Below is a small trained network, with its code and all its weights. Each question gives an input and a class and asks what happens when units are switched off, that is, made to give their printed mean instead of their output.

import numpy as np


def w(rows, s, z=0):
    codes = np.array(rows[::2]) - 128.0
    scale = np.full(codes.shape[1], s)
    scale[-1] = z or s
    return codes * scale


def f(y):
    return np.maximum(y, 0)


def log_softmax(a):
    a = a - a.max(-1, keepdims=True)
    return a - np.log(np.exp(a).sum(-1, keepdims=True))


def net(x, mask):
    res = np.array(x, float).reshape(1, 7) / 4 @ E
    y = f(res @ A[0][:, :-1].T + A[0][:, -1])
    res = res + np.where(mask, y, B[0][:, -1]) @ B[0][:, :-1]
    return log_softmax(res[-1] @ U[:, :-1].T + U[:, -1])


A, B = {}, {}
E = w([
[127,96,230,184,81,206],'x0',
[127,127,129,131,130,126],'x1',
[116,123,137,135,138,118],'x2',
[122,122,131,129,131,125],'x3',
[132,129,122,121,121,134],'x4',
[11,200,89,184,106,169],'x5',
[127,110,103,148,236,215],'x6',
],0.012)
A[0] = w([
[252,65,142,98,146,96,143],'N1',
[93,100,86,72,85,178,98],'N2',
[132,165,91,143,161,204,44],'N3',
[130,158,223,139,55,117,83],'N4',
[127,154,101,122,76,36,74],'N5',
[147,128,97,97,178,75,36],'N6',
[133,134,94,118,199,179,35],'N7',
[110,148,217,178,152,125,28],'N8',
[93,181,90,198,133,105,155],'N9',
[96,146,18,86,181,58,99],'N10',
[58,189,128,142,94,170,163],'N11',
[146,101,108,178,185,182,67],'N12',
[85,108,137,95,202,171,54],'N13',
[159,139,120,127,204,190,72],'N14',
[199,67,177,61,156,111,172],'N15',
[128,164,27,102,128,50,90],'N16',
[109,140,180,117,50,74,38],'N17',
[37,215,57,169,100,163,149],'N18',
[127,62,177,134,60,226,95],'N19',
[124,169,67,86,145,115,44],'N20',
[147,167,106,128,178,116,35],'N21',
[175,165,172,189,131,172,1],'N22',
[28,198,109,102,114,152,105],'N23',
[123,190,129,109,45,78,36],'N24',
[153,97,94,187,141,137,33],'N25',
[74,188,109,141,102,146,134],'N26',
[134,103,102,140,220,166,55],'N27',
],0.011,0.0025)
B[0] = w([
[179,141,176,93,143,60,217],'N1',
[152,142,126,156,128,101,144],'N2',
[100,95,99,88,94,97,175],'N3',
[83,114,89,183,135,159,193],'N4',
[83,81,61,135,78,135,185],'N5',
[138,177,150,169,170,159,172],'N6',
[91,52,72,93,97,131,177],'N7',
[163,150,116,140,168,170,164],'N8',
[177,147,149,101,127,103,194],'N9',
[132,216,156,187,180,239,228],'N10',
[191,127,187,107,177,97,205],'N11',
[87,113,86,133,85,106,176],'N12',
[70,91,92,103,107,129,171],'N13',
[103,63,61,111,63,86,179],'N14',
[179,126,189,85,151,97,207],'N15',
[97,154,113,178,166,209,212],'N16',
[72,52,42,151,93,110,184],'N17',
[147,125,208,82,152,78,248],'N18',
[110,212,136,183,170,254,203],'N19',
[142,136,141,180,122,174,177],'N20',
[122,117,125,181,95,145,156],'N21',
[109,166,117,177,127,160,163],'N22',
[176,149,159,72,130,100,212],'N23',
[75,103,57,115,84,65,185],'N24',
[128,134,109,130,116,119,141],'N25',
[180,120,147,55,157,88,193],'N26',
[99,95,92,107,89,97,185],'N27',
],0.0092,0.016)
U = w([
[202,148,231,77,160,66,167],'0',
[114,179,142,211,163,249,222],'1',
[58,104,39,118,81,95,3],'2',
],0.015,0.0016)

Each question gives the input, the list of numbers given to net, and the class t.
The units are the neurons (one row each of A and B). Each row of codes is followed by its name. A weight is (code - 128) times the scale printed after its matrix; where a second scale follows, it is the last column's (A, B and U).
mask holds one flag per neuron, in row order. A switched-off neuron (its flag False) gives its mean, the last column of its row in B, instead of its output. The means were averaged over made-up inputs and are rounded, as every weight is.
A unit's drop is (log p(t) with every unit on - log p(t) with that unit switched off) / (log p(t) with every unit on - log p(t) with every unit switched off).
unit that matters most: the unit with the biggest drop
k most important neurons: the k neurons with the biggest drops, biggest first
drop when u is switched off: that unit's drop, to one decimal
input [-3,2,-5,-5,8,7,-6], class 0: unit that matters most : N18
input [-6,-4,8,-4,-8,5,-2], class 1: 4 most important neurons : N10, N16, N1, N15
input [-5,4,3,8,5,-4,4], class 1: 2 most important neurons : N10, N18
input [-7,2,5,2,-1,6,-2], class 1: 3 most important neurons : N10, N16, N1
input [0,8,3,-8,-3,8,-8], class 0: 4 most important neurons : N18, N11, N23, N26
input [-6,-8,-7,5,-7,-5,-7], class 2: 2 most important neurons : N5, N24
input [-3,-3,-3,-4,4,4,5], class 2: 3 most important neurons : N7, N1, N15
input [-6,6,2,6,-4,6,5], class 0: 2 most important neurons : N18, N23
input [-1,7,3,1,4,-2,3], class 2: 3 most important neurons : N18, N11, N23
input [7,4,4,3,-8,8,1], class 0: 2 most important neurons : N18, N11
input [-6,2,-1,-6,7,7,6], class 0: 2 most important neurons : N18, N23
input [7,0,-1,-7,1,2,-7], class 1: 2 most important neurons : N19, N14
input [3,-5,1,3,-2,5,-3], class 0: drop when N11 is switched off : 0.0
input [-3,2,-6,7,3,6,-5], class 0: drop when N18 is switched off : 0.2
input [-4,8,1,-5,-2,-4,-6], class 2: unit that matters most : N5
input [-2,-7,-1,-1,3,0,3], class 2: drop when N19 is switched off : 0.6
input [-5,6,-1,7,5,-5,7], class 2: drop when N14 is switched off : 0.1
